Each row of numbers stands for one element and depends on some of the facts below. Use the named rows to name the rest.

Some rows with their names:
K70: [ -2  -3  34  11  30   7  36  22   9  13 -33 -24 -28 -22 -38  17 -18 -26
  -8   4  20 -14  28  26 -33 -16  14  17 -28 -24  -8  25  -6 -11  29  -4
 -12   5   9  12   2 -11  26  36 -22 -10  20  32  -6  21 -23  20  30  -4
 -28]
K304: [-40  -7 -17 -10 -11  -7 -17 -15  11 -17  -8  11  21   1  11  -5  -6  18
 -18 -13  -7  30  -4 -15  -7  18  12  -2   6  16  10  17  10 -14  -7  -1
  29   0   0 -34  -9  -7 -32   4   0  12 -23 -16  21  -7  14 -16  15  15
   5]
K531: [  0   2  39  23  31 -31 -20   1   4 -36 -17 -10 -26  25  -3   6   4  10
  19   7  23  20  -4  34 -12  -2  15 -25  11 -25 -11  -2 -15  13   6  -8
  -2  13   5  -8 -18 -12 -31  29   8 -27 -20  -7  11  20 -30  -6  17  23
  27]
K828: [ -3   5  -8 -14  21   7  25  13   6 -28 -23 -10   3 -15 -31  24  -9 -24
  11 -16  31  11  27   4 -14   7  13   6 -23  14 -12  29   1  -4  29   0
 -27 -31  11  14 -21  -5  26   7 -20  20  14  28   6   8   5  -5  26 -17
  15]
K663: [-31   8  11 -17  33 -40  10 -11  10   0 -14  24  17  20  11   9   3  19
 -28   6   1  17  -2  -9   5  26  11  -4  20   2  -6  14  35 -12  -7  -4
  -5   9 -26 -28 -28 -13   5  -2  12 -32   1 -21  28 -12  27  11  -2  13
 -30]
K37: [  0  -7   1  13   0 -18  34  18  -5 -15 -18   0 -27 -15 -44 -14  27 -15
 -24 -27 -14  -4  22 -17   1 -22  12  10 -22 -21 -18  21 -17  26  25 -36
 -22  -8  -8   8 -24 -19  29  10 -29  22   3  12  -6  23 -13  37 -12   8
 -15]
K782: [-41 -13  -2 -12  18 -39  21 -19   7  10 -12  28 -19  12 -29 -15  13   6
 -10  -2  -4  11   1 -16  10 -10   3  13  19  -5 -24  15  23  19   4 -29
 -18  12 -31 -28 -40 -11  -2  -9  12 -25 -21 -29  19  10  29   1 -16   0
 -30]
K759: [  1  -8   5 -14  23   5  28   6   8  -4 -20 -17  -6 -13 -17  23 -22 -25
  28  -5  33  -9  28   4 -10   7   8 -12 -17  29 -24  25 -12  -5  25  -2
 -32 -11  10  16 -25   3  14  10   6  -3  14  30   5  14  17 -22  30 -16
  23]
K724: [ -4  -3   1 -16  33   7   6  18   9 -16 -36  -9  30  23 -11  25 -12 -17
  21   6   7  14  13  -2   5  22  14 -16  -5  24   9   8  26 -12  -2  -1
 -18 -13   9   4 -18  -2 -22  20   9   4 -12  -2  24 -17  -8 -11   3  10
 -30]
K619: [ -5  -1  12   3  23 -20  33  10   9 -25 -10 -12 -13  -3 -15  10   8  -6
   0 -10  28  -8  30 -15   2   4   8 -25 -24   3 -13  18 -15  -5   4  -6
 -20 -14  -3  -3 -24 -18  29  26 -20  -2  13  19  20  18  -8   3  18  16
   6]
K48: [-37  15  12  -8   3 -42  -3 -20   3  -7  10  23  12  14   2 -20   9  21
 -23  -6  -8  24 -22  -7   4 -21   4  17  13   5   7  26  34 -11  -1 -23
  13   5 -29 -29 -26   6 -23  -7  14  -3 -17 -24  16  -1  26   8 -17  -7
 -23]
K874: [-11  -1 -14 -16  19   7  -6  13   8 -17 -30  18  25  11  -9  20 -12 -19
  -2  -1  -6  26  -4   7 -12  16  13  13  -4  13   3  29  38  -8  23   0
 -19 -10  11  10 -19  10 -31  -4   4  13 -17  -5  10 -29  17   2   9  -5
 -26]
K577: [-24  -6 -13 -21  32   6   8  -1  15   8 -35  20  18   7  -8  24 -19 -23
  11   2   1  19   9  -6   3  27  15  15  20  15  -6  24  38 -11  19  -1
 -20   6 -11  10 -32  11 -16 -12  13 -23 -10  -4  22 -22  27 -13   4  -5
 -31]
K680: [-10   8  -7 -17  32   2  -8   2  10 -14 -31  24  22   9  -1  22 -10 -16
 -16   5  -6  31 -13  15 -12  20  14  21  15   6  -2  28  42 -11  23   0
 -19  -7   5   8 -21  10 -20  -6  12  -3 -10 -13  10 -32  23   9   6 -13
 -28]
K967: [ -1  19 -15  -6  30   7  25  21  12 -22 -31 -26 -12 -15 -29  20 -10 -17
 -19 -28 -19  16  24   5 -13 -15  14  18  -9 -15  13  26  -1 -15  25   1
  10 -37  11  15  -5 -15  26  -7 -30  21  14  28   3  17 -31  32  -5   3
 -23]
K627: [-25  11 -11  -6  13 -29 -12 -15  14 -13   0  20  15   0  11   3 -10  20
 -33 -12 -15  29  -9  -9  -7   1  12  19  15  -1  11  22  38 -15   3  -4
  29  -5 -19 -27 -13  -5 -24  -9   5   1 -10 -17  21 -11  23  11  -6  12
 -22]
K443: [ -4  -2 -15  -3 -10  -6   1   5  12 -29  -4  -7  17  -6  -1  10  -4   3
 -15 -25 -10  14  20 -18   0  -8   6   6 -22  17  11  17  -1 -11   0   3
  21 -19   2 -24  -5 -13 -15  -4 -15  22 -10   9  22   7  10  -1  -1  18
  10]
K914: [ -5  -1  27  10  28 -22   9  10   7 -18 -11 -12  -4  18 -16  16   4   7
   5   8  19   5   1  -7  -8  16   9 -20  -8   2  -2  -7  -9 -11   5  -5
  -9   4  -4 -19 -16 -18  -9  24   2 -21   0  -9  20  11  -7   1  20  16
 -17]

Some facts about the elements:
ζ: sits directly inside; φ: belongs to class; κ: is of sort; θ: comes just before
{K356 K83 K717 K475} ζ K531
{K828 K438 K217 K973 K632 K724 K847 K281} ζ K113
{K571 K853 K306 K135 K666 K983 K229 K487 K964 K461 K718 K869} ζ K495
{K53 K422 K443 K219 K541 K769 K817 K501} ζ K670
{K164 K599 K346 K342 K735 K411 K174 K542 K532 K336} ζ K581
{K156 K381 K730 K321 K544 K119 K708 K591 K272 K450 K512} ζ K368
{K48 K241 K845 K385 K145 K45 K759 K403 K884 K747 K239 K304} ζ K565
{K945 K628} ζ K360
{K787 K327 K311 K363 K127 K155 K897 K141 K313 K606} ζ K201
{K58 K831 K714 K91 K158 K989 K64 K584 K517 K214 K619 K958} ζ K716
{K273 K178 K627 K316 K429 K672 K433 K60} ζ K705
{K907 K881 K663} ζ K43
{K577 K782} ζ K971
{K21 K677} ζ K802
{K261 K967 K949 K240 K968 K106 K70 K539 K978 K37 K112 K494} ζ K101
{K428 K621 K318 K680 K586 K874 K329 K839} ζ K951
[K356 K828 K156 K599 K306 K381 K730 K541 K241 K577 K83 K967 K845 K714 K321 K318 K178 K91 K544 K717 K881 K666 K680 K70 K411 K45 K591 K759 K724 K874 K672 K239 K60 K958 K512 K718] φ 25
[K571 K945 K422 K273 K443 K21 K769 K135 K949 K363 K968 K817 K627 K316 K677 K475 K272 K542 K663 K229 K433 K517 K336 K487 K619 K869] φ 552
[K53 K853 K164 K48 K346 K261 K217 K385 K973 K342 K64 K983 K174 K429 K584 K532 K747 K964 K461] φ 286
[K787 K327 K127 K621 K831 K155 K989 K119 K145 K539 K586 K978 K450 K304 K112 K329 K313] φ 336
[K58 K907 K219 K438 K428 K311 K240 K628 K632 K158 K106 K735 K708 K897 K141 K403 K501 K884 K847 K214 K37 K281 K782 K494 K839 K606] φ 949
[K356 K577 K21 K83 K949 K968 K632 K106 K70 K145 K978 K897 K759 K501 K884 K214 K239 K461 K782 K313] κ 825
[K828 K571 K853 K156 K346 K306 K135 K714 K342 K680 K989 K983 K119 K411 K586 K174 K874 K229 K532 K336 K37 K329 K839 K606 K718 K869] κ 318
[K53 K164 K48 K599 K422 K787 K273 K443 K730 K219 K541 K241 K261 K217 K967 K845 K327 K428 K363 K385 K240 K127 K621 K831 K318 K628 K817 K717 K881 K155 K666 K627 K735 K316 K677 K475 K429 K591 K584 K542 K403 K487 K304 K281 K964 K112 K60 K494] κ 971
[K945 K58 K907 K381 K438 K769 K311 K973 K321 K178 K91 K544 K158 K64 K539 K708 K45 K272 K724 K450 K141 K663 K672 K847 K433 K517 K747 K619 K958 K512] κ 964
θ:
K53 K219 K422 K541 K443 K501 K769 K817
K48 K747 K304 K845 K239 K145 K403 K759 K884 K45 K385 K241
K306 K571 K487 K135 K983 K666 K869 K718 K461 K964 K853 K229
K381 K272 K321 K730 K450 K119 K512 K544 K591 K156 K708
K21 K677
K83 K475 K356 K717
K428 K680 K874 K586 K329 K318 K839 K621
K628 K945
K735 K174 K346 K542 K411 K164 K532 K342 K599 K336
K897 K327 K787 K127 K313 K606 K363 K155 K141 K311
K663 K881 K907
K672 K627 K429 K316 K60 K433 K273 K178
K847 K281 K632 K724 K217 K973 K828 K438
K112 K106 K240 K261 K978 K967 K37 K539 K494 K949 K70 K968
K782 K577
K958 K158 K584 K831 K714 K91 K619 K64 K58 K989 K517 K214

Which element is each row?
No name comes twice in this set of rows, the named rows included.
[-21 -13 -14 -11  -9  -3  12  -8   8 -15 -23   6  -5 -13 -10   2 -12 -24
  23 -21  32  -2  30 -17   9  20   6 -21  -7  18 -24  12 -18  17   4  -3
 -22  10   4 -15 -28 -16 -17  10  -5   2 -14  20  26  17  15 -21  24   8
  27]	K145
[-14 -13  -6  -8   5  -1  11  11  12 -18 -30   3   8  14  -6  11   9  -9
   1  -5  15   7  26 -15  10  23  12 -24  -6  10  -3 -10 -15  -5 -13   1
  -2   5   5 -30 -18 -17 -14  30 -17   6 -15  -9  25  14 -13 -12  20  20
   0]	K450
[-13 -12 -14 -18  26   9   2  10  15   8 -35  15  19  12  -6  21 -18 -23
  23   0   4  17  16  -6   3  21  10   9   8  20   0  17  38  -7  16   0
 -23   6  -2   9 -23  10 -30  -5  10  -8 -15  -2  23 -18  23 -16   3   3
 -27]	K356
[  0  11  38  25  38  -7 -10  19   9 -31 -35 -15 -29  23 -19  18   9   6
  -4  -5 -13  22   5  40  -9 -13  15 -16  23 -31  -6  10 -18  21  16 -11
  15  12   1   7 -10 -21 -16  22 -16 -22 -14  -5   4  25 -27  30  -1  25
  19]	K101
[-39   8  -6 -18  31 -19 -14 -19   8 -21 -11  27  29  16  11  16 -14   6
   3   7  28  27 -18  20 -18  24  14  12  20  28 -15  27  36 -10  26   0
 -22  -5   7  -2 -34  19 -29  -2  12 -17 -13 -13  17 -31  32 -21  23 -19
 -17]	K306
[-22  19 -13 -15  32  -2  -7   0  11  -5 -21  -2  32   5   8  22 -18  11
 -18  -3 -13  25 -15  10 -22  14  15  19  16  19  13  25  39 -18  16  -1
  22 -25  -1  -1 -12   9 -24  -8  10   4  -5  -8  17 -23  20   8   5  -8
 -27]	K881
[-18   3  -9 -17  32  -5   1 -12  10   7 -33  23  10   3   1  20 -21 -18
   5   7  10  22   4   9  -1  22  12  19  24   3 -15  29  39  -9  26   0
 -22   4 -16  10 -31  13 -16  -8  12 -27  -4  -5  20 -11  27 -12  -1 -11
 -29]	K83
[ -4 -17 -20  -5   3   5  19  19  10  -1 -32  13 -28 -16 -34  17   1 -26
 -21 -23 -19   1  30 -19   9   7  16  -2   4 -25 -10  14 -16  22   4  -3
   4  12  -7   3 -22 -18  18  -1 -25  10 -16  13  11  22 -28  23  -3  25
 -22]	K978
[-10 -12   7  -4  18 -19  21   1  13  11 -32  22 -29   9 -45  -1  20 -12
 -28 -12 -16  11  10 -16  10 -16  17  19  20 -31 -19  11   7  24   8 -20
  -1  14 -31  -7 -32 -17  19  -6   6 -16 -20 -19   6  20   9  34 -18  22
 -33]	K106
[ -2  -2  30  -7  19   8  26  17   4   2 -16 -18 -15 -18 -30   5 -14 -25
   1  10  34   2  12  20 -35  -2  10   5 -27  13  -8  27   6 -15  28  -8
 -25 -13  15  14   0   6  21  38 -17  13  20  23 -10   1   8 -11  34 -19
  11]	K156
[ -3  11  28  26   6  -5  32  20   3   7   4 -23 -28 -20 -44 -25  22  11
 -29 -25 -13  -6  16  -8 -28 -24   8  11 -29 -24   8  25 -17  -5  27 -36
  23 -11 -11   2  -2 -17  29  29 -30  20  17  11  -9  21 -22  35   6   8
 -21]	K494
[-24  -5  11 -15  -7 -37   6 -15   0 -12  -6  28 -11  16 -31 -20  18  14
 -26  -5 -14  21 -14 -10  10 -20   8  13  -7 -12  -7  25  35  19   3 -26
 -21   9 -22 -27 -28   1  -8   0  12  -6 -23 -27   9 -19  29  26 -20   0
 -24]	K174
[-37  -7 -11 -17  22 -31   7 -17  10   9 -25  27  -2  -4   8   6 -13  -3
 -26   6  -2  13  20 -14   8  20  12  15  25  -5 -19  19  35   0  13  -3
 -15  17 -31 -16 -33  -6   1 -13  11 -30  -7 -19  25  -7  30  -5  -5  11
 -29]	K21

The same elements again, as new rows of numbers:
Some rows with their names:
K512: [  0 -10   7  -5   3   1  -8   3  -6   3  -4  -1   2   2  -4  -2  -2  -5
   6   2   3   5   3  -2  -7   8  -3]
K544: [-3 -9 11 -1  4  4 -8  3 -5  5 -4 -1  4  4 -5 -2 -1 -5 12  2  7  7  5 -1
 -5  8 -4]
K60: [  3 -10   1  -5   4  -8   5   7  -9   6  -9   2  -3  -2  -2   0   0   1
  -6  -2  -3  -1  -7   1  -1   3   0]
K145: [ 13   8   2  -5   6  -6 -16   3  -7   2  -1  -3   1   5 -15  -7   0   2
   3   5   0  -3  -2  -2  -6   0  -1]
K403: [  3  -3  11   2   4  -1  -7   6 -11  12  -7  -2  -1   0  -9  -1   0   4
   2  -2   4   2  -4   1  -2   6   1]
K135: [ -8  10   3 -26   2 -13  -9   6  -4  -6   0  -3  -7   1   9  -4  11  -2
   6   5  -9  -3 -18  -8  -6   4  -6]
K487: [ -4  10   0 -18   3 -24  -3  12 -12  -6 -10   0 -13  -2   8  -1   9  -2
 -10   1  -4  -3 -23  -8  -7   0  -6]
K214: [ -3   5  28  17   8   9 -27   4 -11  20   1  -6  -3   6 -14   5   1  -2
  26   1  20  10   8   4  -2  10  -6]
K178: [ -2 -10  10  -3   5   5 -11   4  -6   6  -3  -3   3   4  -8   0  -1  -4
  11   2   6   6   6  -1  -8   8  -6]
K828: [ -4  -8   9 -12  -1   5  -4   3  -3   9  -1  -2   5   2  -4  -1   1   3
  13   2  -5   1   2   2  -3   9  -1]
K461: [-13  22  11  -4  11  -3 -22  12  -4   3   0  -8 -18   5   4  13   9  -5
  15   5  18   9  -2   1  -4   3 -12]
K327: [ 19   4  -9 -14   5 -20   1   6  -9  -3  -8   1   1  -1  -7 -13   0   8
 -16   3 -14 -10 -15  -5  -7  -4   5]
K581: [ -5 -12  -9  -4  11  -1  26 -19  16 -19  -6   6  -8 -12  19  14   4   6
   8  -9   0  12   0  -6  -4  -7  10]
K164: [ 0  8 -8 -6  7 -1  1 14  2  3 -7 -5 -7 -1 -2  9  0  7 -6  7  6  2 -1  2
 -1 -2 -2]
K628: [  9 -12 -11 -20  -1 -21  10  11 -13   0  -8   6   2  -4  -5 -11  -3   5
 -23   0 -17 -11 -17  -4  -5   0  -2]
K219: [ 10 -12  -6 -14  -2 -18   8   7 -12  -1  -9   5  -1  -6  -6  -9  -1   5
 -19   1 -13  -7 -14  -5  -2   0   1]
K839: [  0  -3   8 -10  -2   4 -10   2  -6   9   1  -4   6   2  -9  -7  -1   3
  14   1  -6   1   0  -1  -5   8   1]
K70: [  8 -19   8  17   5  23  -2   2   1  23   0  -2  11   4 -27   5 -13   7
  15   5  14   9  27  12   4   7   5]

Rows to name:
No name comes twice in this set of rows, the named rows included.
[ 12 -14   1  12   5  22  -2   5   3  18   0  -6   9   3 -25   3 -13  12
  10   9  13   7  25  13   3   4   6]	K949
[ -5  10   2  -6   8   5 -10  10   2  -1  -2 -10  -5   6  -2   6  -2  -1
   8   9  11   9   6   0  -7   1  -7]	K64
[ -6   2  25  18   9  15 -16   6  -8  24  -7  -4  -6   1 -11  11   1   4
  20  -6  20  11  11   8   0  11  -1]	K241
[  3  20  18  -3   8  11 -26   1  -6  14   1 -10   3   9 -13  -3   3   6
  28   2   3   2   5   3  -6   6   2]	K989
[  0   5  -6 -12   7   3  -3  10   3  -6  -3  -7   0   4  -1   3  -3   2
  -1  12   5   5   5   0  -7  -1  -5]	K973
[ 25  -7  -2   4   7  14  -7   1  -1  10  -2  -6  18   7 -29 -11 -14  13
   7   7  -1   0  21   6  -6   2   9]	K539
[ 10 -16 -11 -24  -2 -20   3   4  -8 -10  -4   3   8  -1  -1 -18  -3  -1
 -16   8 -15  -8 -13 -10  -7   1  -1]	K847
[-15   8  19 -12   2  -1 -18   3  -9   7  -2  -3  -9   2   7   2   9  -6
  21  -2   0   4 -10  -2  -6  12  -7]	K718
[ -4   7  13  -2   4  16 -15   5  -2  13   2  -9   1   5 -10   4   1   6
  23   3   5   7   9   4  -2   8  -1]	K336
[ -5   7  -4 -33  -2 -19  -5   4  -5  -9  -1  -2  -6  -2  12  -8  10  -2
  -2   6 -17  -6 -22 -12  -8   1  -5]	K571
[-12  21  -3 -27   5  -8  -9   9   0  -6  -1  -7 -12   3  14   3  10   3
   8   7  -5   1 -12  -6  -9   2  -6]	K983
[ -5  -5  19   4   6  10 -16   3  -5  11  -3  -3   1   5  -8   2  -1  -5
  19   1  11  10  11   2  -5  10  -4]	K45
[ 5 -8  7 -4  1 -5 -9  4 -9  7 -1 -1  2  2 -9 -5 -3 -1  0  4  1 -1 -2 -2
 -2  5 -2]	K501
[ 17 -13 -26  -6   3   5  21  11   8   1  -6  -3   7  -3 -14   2 -13  18
 -19  12  -4   0  10   8   3  -5   7]	K261
[ 32 -15 -24 -13   0 -10  19   4  -2  -1  -9   3  13  -2 -21 -15 -10  18
 -25   7 -21 -13  -1   2  -3  -6  14]	K112

